cols: N K A B Y H P V M
[ 11 -35   7  14  15  -1 -13   2  -4] -> L
[ 11 -14  17  32  -9   4 -21 -10  -4] -> Z
[ -6   0  -6  -7 -25   0   1  14   5] -> J
[ -8 -21   3   8  -5  -7 -27   1   4] -> X
[ 14  -8  33  58   0   2 -19  -4  -8] -> Q
[14 20 14 21 19  2 17 -5 -3] -> R
chg X: [ -8 -20   3   8  -5  -7 -27   1   4] => 1, [-21]
col: [-10  14   1  -4  -5] => V
col: [2 2] => H
col: [-7  8] => B
chg L: [ 11 -36   7  14  15  -1 -13   2  -4] => 1, [-35]

cols: T F S D
[29 44 19 19]  G
[29 58 19 19]  U
[ 8 58 30 15]  W
tags:
[44] -> Q_382
[29] -> Q_663
[58] -> Q_779
join U 1:  => Q_779
chg G: [29 44 19 20] => 3, [19]
chg U: [30 58 19 19] => 0, [29]
chg W: [ 8 58 31 15] => 2, [30]
asked: [29 58 19 19] => U

cols: vig bafor rilip guf fede Novab
[ -8  -5  -8 -30 -15   2]  zatet
[  8  43  -3  55   4 -14]  Kera
[19 44  3 54  1 19]  bak
Table of tags by key:
[54] -> Q_338
[53] -> Q_100
[55] -> Q_442
[1] -> Q_577
join bak 3:  => Q_338
col: [  2 -14] => Novab
col: [4 1] => fede
chg zatet: [ -8  -5  -7 -30 -15   2] => 2, [-8]
asked: [19 44  3 54  1 19] => bak

cols: Nov nuga Kani sipo
[43 11 40 37]  ves
[-47 -12  21  19]  vono
[39 10 -6  1]  luvu
[-47 -12  30  29]  pev
[-9  2 29 21]  Kas
[-60  11 -19  -9]  Minum
[-47 -11  36  36]  pali
[-35  -8  -1  -1]  kos
[-60 -24 -19  -9]  kebo
col: [19  1] => sipo
col: [ 11 -12  10 -12] => nuga
chg luvu: [39 10 -6  0] => 3, [1]
chg kebo: [-60 -24 -18  -9] => 2, [-19]
Table of tags by key:
[-9] -> Q_912
[-60] -> Q_274
[39] -> Q_188
join Minum 0:  => Q_274

cols: fazak Sed gizo maz
[  5 -16   6 -25] = Muva
[-35 -13  33  35] = Pomib
[-48  60  40   2] = Vini
col: [35  2] => maz
col: [33 40] => gizo
key -> tag
[6] -> Q_297
[39] -> Q_329
[60] -> Q_457
[61] -> Q_514
[41] -> Q_546
[40] -> Q_64
[5] -> Q_799
join Vini 2:  => Q_64

cols: vib kelun gumal numop sobiv Vobe
[17 26 20 30 -4 -7] = Tira
[ -7  -2   3  36 -21 -13] = Mez
[-10  -4   0  31 -18  -9] = Sivi
[  0  30  -6  25  57 -20] = kezif
[ -7 -13  -7  27  -3  -6] = vinem
[ 29  33 -31  -7   5  12] = nev
[-20  44   0  22  46 -27] = subub
[16 21 -3  3 10 24] = Rel
[-49  -1  13  -9  31 -28] = mori
Table of tags by key:
[46] -> Q_304
[5] -> Q_947
[56] -> Q_768
[31] -> Q_255
[-18] -> Q_424
[-4] -> Q_209
[-6] -> Q_202
[-5] -> Q_684
[57] -> Q_398
join kezif 4:  => Q_398
chg subub: [-20  44   0  22  45 -27] => 4, [46]
asked: [17 26 20 30 -4 -7] => Tira
col: [33 44 21] => kelun
col: [ -7 -13  -9 -20  -6  12 -27] => Vobe
chg nev: [ 29  33 -31  -7   5  11] => 5, [12]

cols: dufin Rit Bor Didu Gibuz zorut Sofek zaz
[-15 -35 -29  -3   0  24 -11 -58] = tup
[-15 -35 -29  -3   0  24 -17 -58] = lage
[-11 -48 -26  13  11  35 -17  37] = vola
col: [-15 -15] => dufin
key -> tag
[-59] -> Q_324
[-28] -> Q_626
[-58] -> Q_868
[-29] -> Q_206
[-35] -> Q_838
[36] -> Q_676
[37] -> Q_935
join tup 7:  => Q_868

